Below are the code and all the weights of a small trained network. Each question names an input and a class and asks about switching units off, where a switched-off unit gives its printed mean instead of its output.

import numpy as np


def w(rows, s, z=0):
    codes = np.array(rows[::2]) - 128.0
    scale = np.full(codes.shape[1], s)
    scale[-1] = z or s
    return codes * scale


def norm(h):
    return h / np.sqrt((h * h).mean(-1, keepdims=True) + 1e-5)


def f(y):
    return y / 2 * (1 + np.tanh(0.7978845608 * (y + 0.044715 * y**3)))


def log_softmax(a):
    a = a - a.max(-1, keepdims=True)
    return a - np.log(np.exp(a).sum(-1, keepdims=True))


def net(x, mask):
    res = np.array(x, float).reshape(1, 7) / 4 @ E
    u = 0
    for l in range(3):
        y = f(norm(res) @ A[l][:, :-1].T + A[l][:, -1])
        res = res + np.where(mask[u : u + 5], y, B[l][:, -1]) @ B[l][:, :-1]
        u += 5
    return log_softmax(norm(res)[-1] @ U[:, :-1].T + U[:, -1])


A, B = {}, {}
E = w([
[124,175,124,156,126,88,82,172,140,112,125,92],'x0',
[186,72,118,105,15,138,46,148,52,50,107,167],'x1',
[171,138,233,170,106,80,237,187,129,162,157,114],'x2',
[150,46,92,92,185,101,208,154,160,2,154,37],'x3',
[140,155,123,138,136,140,140,114,132,107,158,155],'x4',
[148,122,119,116,111,144,120,140,130,160,161,104],'x5',
[141,144,178,109,147,131,118,115,120,118,92,103],'x6',
],0.0087)
A[0] = w([
[155,132,53,141,188,116,191,100,140,128,93,61,48],'0.n1',
[207,110,158,176,27,134,115,160,35,94,98,167,41],'0.n2',
[226,56,98,99,89,70,133,133,17,2,154,84,3],'0.n3',
[184,170,209,191,64,89,166,123,74,188,113,164,38],'0.n4',
[167,101,91,95,139,95,40,107,59,118,131,165,74],'0.n5',
],0.0066,0.0054)
B[0] = w([
[127,164,100,70,84,103,104,193,55,112,127,95,170],'0.n1',
[120,76,123,107,78,140,138,177,61,62,147,160,218],'0.n2',
[57,131,203,171,160,192,120,148,237,155,126,140,254],'0.n3',
[101,115,89,98,132,125,142,244,198,86,107,187,216],'0.n4',
[204,155,133,121,114,60,136,85,197,98,119,103,182],'0.n5',
],0.011,0.0057)
A[1] = w([
[86,124,100,105,224,194,78,126,165,113,162,81,99],'1.n1',
[169,106,142,154,77,144,30,79,58,114,129,155,2],'1.n2',
[119,211,96,160,173,88,106,64,78,254,100,144,38],'1.n3',
[147,127,134,99,35,124,41,123,98,58,121,202,137],'1.n4',
[161,65,221,152,152,99,176,148,110,59,201,68,66],'1.n5',
],0.0068,0.0031)
B[1] = w([
[183,55,135,41,113,127,121,101,47,83,178,149,215],'1.n1',
[154,166,106,170,171,43,240,79,164,154,135,17,159],'1.n2',
[189,113,145,44,85,254,125,196,171,117,76,206,177],'1.n3',
[205,181,75,138,116,81,94,58,100,200,95,95,255],'1.n4',
[173,184,77,184,78,98,166,93,119,190,157,137,225],'1.n5',
],0.0089,0.0055)
A[2] = w([
[79,116,63,75,205,114,86,78,2,78,147,63,6],'2.n1',
[128,124,119,151,150,64,232,152,71,114,147,74,20],'2.n2',
[202,136,146,100,103,117,62,184,131,76,138,154,36],'2.n3',
[71,153,198,211,116,181,130,158,185,191,104,149,171],'2.n4',
[80,108,103,115,169,216,33,61,229,90,116,122,110],'2.n5',
],0.0079,0.0022)
B[2] = w([
[65,139,229,177,166,137,163,127,143,59,233,116,212],'2.n1',
[144,144,100,127,108,108,97,100,133,160,85,136,197],'2.n2',
[148,63,128,85,151,198,140,111,107,154,108,154,199],'2.n3',
[69,99,168,131,149,124,127,79,59,34,189,45,254],'2.n4',
[134,133,105,110,84,169,3,198,95,205,26,168,221],'2.n5',
],0.013,0.0061)
U = w([
[137,88,97,89,89,185,52,191,122,143,83,220,237],'0',
[52,94,219,171,184,157,155,132,165,74,255,109,2],'1',
[189,191,58,167,133,44,137,32,171,193,112,90,115],'2',
],0.013,0.00079)

Each question gives the input, the list of numbers given to net, and the class t.
The units are the neurons (one row each of A and B). Each row of codes is followed by its name. A weight is (code - 128) times the scale printed after its matrix; where a second scale follows, it is the last column's (A, B and U).
mask holds one flag per neuron, layer by layer. A switched-off neuron (its flag False) gives its mean, the last column of its row in B, instead of its output. The means were averaged over made-up inputs and are rounded, as every weight is.
A unit's drop is (log p(t) with every unit on - log p(t) with that unit switched off) / (log p(t) with every unit on - log p(t) with every unit switched off).
The circuit of an input: a set's keep is (log p(t) with only the set's units on - log p(t) with every unit switched off) / (log p(t) with every unit on - log p(t) with every unit switched off). Starting from the 12 units with the biggest drops (on a tie, the unit counted first), units are removed one at a time, each time the one whose removal leaves the highest keep (on an exact tie, the one counted first), for as long as the keep stays at least 0.8.
circuit, biggest first: the units of the circuit, biggest drop first
top k neurons: the k neurons with the biggest drops, biggest first
k most important neurons of layer l: the k neurons of layer l with the biggest drops, biggest first
drop when u is switched off: that unit's drop, to one decimal
input [1,-7,-1,-5,6,6,8], class 0: circuit, biggest first -> [1.n3]
input [6,8,1,6,7,1,-4], class 1: 4 most important neurons of layer 0 -> [0.n3 0.n4 0.n2 0.n1]
input [4,8,7,1,4,-7,5], class 1: 3 most important neurons of layer 0 -> [0.n3 0.n1 0.n5]
input [1,0,2,-3,6,3,-2], class 1: top 3 neurons -> [2.n5 1.n1 0.n1]
input [-8,5,5,1,3,0,-8], class 1: top 2 neurons -> [0.n3 2.n5]
input [7,3,-1,7,7,1,4], class 0: top 3 neurons -> [0.n3 2.n5 1.n1]
input [-7,0,-6,5,-5,-4,5], class 1: 2 most important neurons of layer 0 -> [0.n4 0.n1]
input [-8,0,-4,1,-1,-3,8], class 1: top 3 neurons -> [2.n1 0.n3 1.n3]
input [2,2,5,0,2,-4,-2], class 0: top 2 neurons -> [0.n2 2.n1]
input [5,4,0,-3,-4,6,7], class 2: top 2 neurons -> [1.n4 1.n2]
input [6,2,0,0,5,2,8], class 2: top 2 neurons -> [0.n4 1.n4]
input [-6,7,5,4,-4,0,4], class 1: drop when 0.n3 is switched off -> 4.9
input [-7,8,2,5,-5,6,0], class 1: drop when 1.n5 is switched off -> 0.2
input [6,-2,2,1,-8,-3,2], class 2: drop when 0.n3 is switched off -> 1.1
input [-4,-8,-5,-1,-7,-3,-5], class 0: top neuron -> [1.n3]
